Below is a small trained network, with its code and all its weights. Each question gives an input and a target symbol and asks what happens when units are switched off, that is, made to give their printed mean instead of their output.

import numpy as np


def w(rows, s, z=0):
    codes = np.array(rows[::2]) - 128.0
    scale = np.full(codes.shape[1], s)
    scale[-1] = z or s
    return codes * scale


def f(y):
    return y / 2 * (1 + np.tanh(0.7978845608 * (y + 0.044715 * y**3)))


def softmax(a):
    e = np.exp(a - a.max(-1, keepdims=True))
    return e / e.sum(-1, keepdims=True)


def log_softmax(a):
    a = a - a.max(-1, keepdims=True)
    return a - np.log(np.exp(a).sum(-1, keepdims=True))


def net(x, mask):
    ids = ['βζηλμπστφ'.index(c) for c in x.split()]
    T = len(ids)
    res = E[ids] + P[:T]
    u = 0
    for l in range(2):
        r = res
        for j in range(3):
            rows = slice(2 * j, 2 * j + 2)
            q, k, v = (r @ M[l][rows].T for M in (Q, K, V))
            z = softmax(np.where(np.tri(T) > 0, q @ k.T / 2**0.5, -1e9)) @ v
            o = O[l][rows]
            res = res + np.where(mask[u + j], z, o[:, -1]) @ o[:, :-1]
        u += 3
        y = f(res @ A[l][:, :-1].T + A[l][:, -1])
        res = res + np.where(mask[u : u + 12], y, B[l][:, -1]) @ B[l][:, :-1]
        u += 12
    return log_softmax(res[-1] @ U[:, :-1].T + U[:, -1])


Q, K, V, O, A, B = {}, {}, {}, {}, {}, {}
E = w([
[255,84,114,91,131,172],'β',
[94,117,109,101,120,39],'ζ',
[128,62,139,198,189,102],'η',
[2,200,69,117,85,105],'λ',
[108,207,192,80,98,125],'μ',
[214,169,182,151,60,58],'π',
[48,145,180,117,148,127],'σ',
[174,180,50,92,122,177],'τ',
[194,164,199,187,138,153],'φ',
],0.0079)
P = w([
[87,88,129,187,101,217],'0',
[173,236,14,186,144,67],'1',
[129,128,181,87,193,90],'2',
[119,78,174,95,45,122],'3',
[168,222,2,200,123,55],'4',
[135,127,175,81,213,78],'5',
],0.0092)
Q[0] = w([
[134,184,2,250,156,86],'0.h0',
[149,198,121,14,40,170],'0.h0',
[73,132,106,77,132,201],'0.h1',
[81,126,42,96,79,153],'0.h1',
[123,166,167,92,171,57],'0.h2',
[111,109,214,18,159,104],'0.h2',
],0.0076)
K[0] = w([
[47,110,46,148,164,226],'0.h0',
[164,217,138,19,2,130],'0.h0',
[102,98,136,81,58,137],'0.h1',
[74,101,88,172,18,176],'0.h1',
[170,135,180,38,190,136],'0.h2',
[143,131,203,63,164,59],'0.h2',
],0.0065)
V[0] = w([
[140,150,180,108,35,175],'0.h0',
[73,157,151,134,116,115],'0.h0',
[125,23,143,158,150,178],'0.h1',
[78,112,254,144,119,132],'0.h1',
[136,147,57,146,56,151],'0.h2',
[147,141,129,85,193,83],'0.h2',
],0.0082)
O[0] = w([
[97,169,140,132,1,192,7],'0.h0',
[109,194,119,117,142,142,120],'0.h0',
[122,45,142,200,148,199,137],'0.h1',
[73,162,214,165,137,181,40],'0.h1',
[160,136,63,164,58,145,110],'0.h2',
[145,120,136,68,167,78,130],'0.h2',
],0.0064,0.0018)
A[0] = w([
[48,106,190,64,103,100,239],'0.n0',
[93,219,123,103,147,77,191],'0.n1',
[175,84,191,55,120,85,176],'0.n2',
[6,42,162,128,175,110,254],'0.n3',
[174,130,134,171,2,123,252],'0.n4',
[123,165,139,5,158,136,166],'0.n5',
[184,143,76,144,94,156,124],'0.n6',
[209,147,139,146,175,69,208],'0.n7',
[108,65,212,171,189,176,213],'0.n8',
[63,149,85,154,83,154,122],'0.n9',
[224,116,169,102,168,80,122],'0.n10',
[146,228,91,132,144,97,221],'0.n11',
],0.0082,0.0023)
B[0] = w([
[36,109,148,26,81,79,180],'0.n0',
[184,57,14,153,213,132,207],'0.n1',
[109,194,197,62,106,131,195],'0.n2',
[57,67,174,129,191,30,232],'0.n3',
[2,68,86,153,37,168,188],'0.n4',
[140,93,80,18,200,181,173],'0.n5',
[59,102,99,121,116,48,163],'0.n6',
[139,213,104,119,206,124,254],'0.n7',
[122,48,237,200,225,161,219],'0.n8',
[120,243,140,135,51,118,147],'0.n9',
[146,237,173,82,205,143,210],'0.n10',
[131,104,58,182,224,94,229],'0.n11',
],0.0055,0.006)
Q[1] = w([
[103,53,122,17,102,120],'1.h0',
[141,190,164,22,139,163],'1.h0',
[76,136,118,2,59,137],'1.h1',
[85,90,110,143,144,66],'1.h1',
[104,103,194,53,116,132],'1.h2',
[123,160,103,184,140,19],'1.h2',
],0.0061)
K[1] = w([
[115,69,102,73,135,58],'1.h0',
[217,162,118,75,128,123],'1.h0',
[26,55,255,62,115,137],'1.h1',
[130,171,112,83,173,101],'1.h1',
[65,120,154,88,136,110],'1.h2',
[144,61,108,244,89,164],'1.h2',
],0.0077)
V[1] = w([
[56,209,254,126,62,204],'1.h0',
[196,79,253,142,225,156],'1.h0',
[105,51,219,116,109,149],'1.h1',
[68,136,187,51,199,117],'1.h1',
[160,190,78,129,200,73],'1.h2',
[142,179,117,106,216,71],'1.h2',
],0.0056)
O[1] = w([
[97,134,153,1,118,181,124],'1.h0',
[215,193,133,125,60,156,255],'1.h0',
[83,139,70,128,114,152,35],'1.h1',
[90,100,107,126,108,99,121],'1.h1',
[154,89,128,108,148,179,65],'1.h2',
[149,84,128,119,120,209,96],'1.h2',
],0.009,0.008)
A[1] = w([
[135,179,116,156,188,85,197],'1.n0',
[156,140,71,156,35,82,237],'1.n1',
[191,136,114,173,174,177,251],'1.n2',
[160,137,147,155,164,140,125],'1.n3',
[183,151,169,180,100,84,153],'1.n4',
[171,129,142,88,150,111,121],'1.n5',
[97,83,145,254,173,101,101],'1.n6',
[205,152,147,130,107,172,74],'1.n7',
[74,42,89,152,151,105,147],'1.n8',
[107,160,120,24,126,111,180],'1.n9',
[68,83,147,114,160,51,227],'1.n10',
[152,121,56,179,162,129,176],'1.n11',
],0.0096,0.0027)
B[1] = w([
[54,145,132,191,78,133,253],'1.n0',
[88,126,239,97,234,178,181],'1.n1',
[87,69,83,68,39,45,206],'1.n2',
[84,151,113,90,118,69,179],'1.n3',
[119,105,195,70,223,116,209],'1.n4',
[146,139,69,132,142,91,187],'1.n5',
[69,204,76,58,68,226,206],'1.n6',
[218,87,138,207,10,107,172],'1.n7',
[230,177,254,106,55,190,165],'1.n8',
[209,130,68,202,149,191,170],'1.n9',
[144,72,139,216,108,204,224],'1.n10',
[72,42,184,71,74,118,177],'1.n11',
],0.0062,0.016)
U = w([
[81,77,53,76,98,68,149],'β',
[92,129,137,153,32,179,251],'ζ',
[147,255,88,107,142,129,73],'η',
[52,141,162,91,202,102,29],'λ',
[146,110,77,243,142,107,115],'μ',
[136,136,90,50,197,164,171],'π',
[193,159,80,127,75,140,3],'σ',
[169,135,201,103,102,83,93],'τ',
[151,36,186,122,174,173,174],'φ',
],0.0067,0.0023)

Each question gives the input, a string of symbols that net reads in full, and the target symbol t.
The units are the heads (2 rows each of Q, K, V and O) and the neurons (one row each of A and B). Each row of codes is followed by its name. A weight is (code - 128) times the scale printed after its matrix; where a second scale follows, it is the last column's (O, A, B and U).
mask holds one flag per unit, layer by layer, with each layer's heads first. A switched-off unit (its flag False) gives its mean, the last column of its rows in O or B, instead of its output. The means were averaged over made-up inputs and are rounded, as every weight is.
A unit's drop is (log p(t) with every unit on - log p(t) with that unit switched off) / (log p(t) with every unit on - log p(t) with every unit switched off).
most important unit: the unit with the biggest drop
k most important neurons: the k neurons with the biggest drops, biggest first
k most important neurons of layer l: the k neurons of layer l with the biggest drops, biggest first
which heads matter: for each layer, one digit per head in row order, 1 if its drop is at least 0.15 and else 0, layers parted by /
input η λ β, target σ: which heads matter	000 / 101
input π λ ζ μ η, target μ: 3 most important neurons	(0.n4, 1.n10, 1.n9)
input λ φ π η π, target φ: which heads matter	111 / 101
input ζ η λ η φ σ, target φ: 2 most important neurons	(0.n5, 0.n0)
input λ η η μ π, target φ: which heads matter	101 / 101
input η η ζ σ η, target τ: which heads matter	010 / 100
input ζ ζ π λ λ, target β: which heads matter	010 / 011
input β ζ μ η β, target λ: which heads matter	010 / 001
input μ ζ λ μ η, target π: which heads matter	110 / 101
input σ λ η μ ζ, target σ: most important unit	1.h0
input η σ η β λ π, target η: 3 most important neurons	(0.n2, 0.n10, 0.n8)
input ζ β τ τ φ, target β: which heads matter	010 / 001
input τ η η η ζ β, target σ: 3 most important neurons	(1.n7, 0.n2, 0.n10)
input λ η ζ, target μ: most important unit	0.h2
input λ η μ η η, target φ: which heads matter	101 / 101
input η η η σ ζ, target τ: 2 most important neurons	(0.n8, 1.n7)
input η σ π τ τ, target τ: 3 most important neurons	(0.n8, 1.n1, 1.n7)
input π η η σ φ, target μ: 2 most important neurons	(0.n4, 1.n10)
input ζ ζ ζ σ σ, target β: which heads matter	000 / 001
input η ζ η η β, target τ: most important neuron	(0.n8)
input β φ φ, target τ: which heads matter	000 / 010
input φ η η τ ζ, target η: which heads matter	110 / 101
input ζ ζ τ ζ ζ, target β: 2 most important neurons of layer 0	(0.n1, 0.n3)
input η η μ τ π, target τ: which heads matter	010 / 110
input η τ η ζ, target φ: 3 most important neurons	(1.n0, 1.n6, 1.n2)
input ζ π π, target η: 3 most important neurons	(0.n2, 0.n10, 0.n4)
input φ φ η σ η, target η: most important neuron	(0.n8)
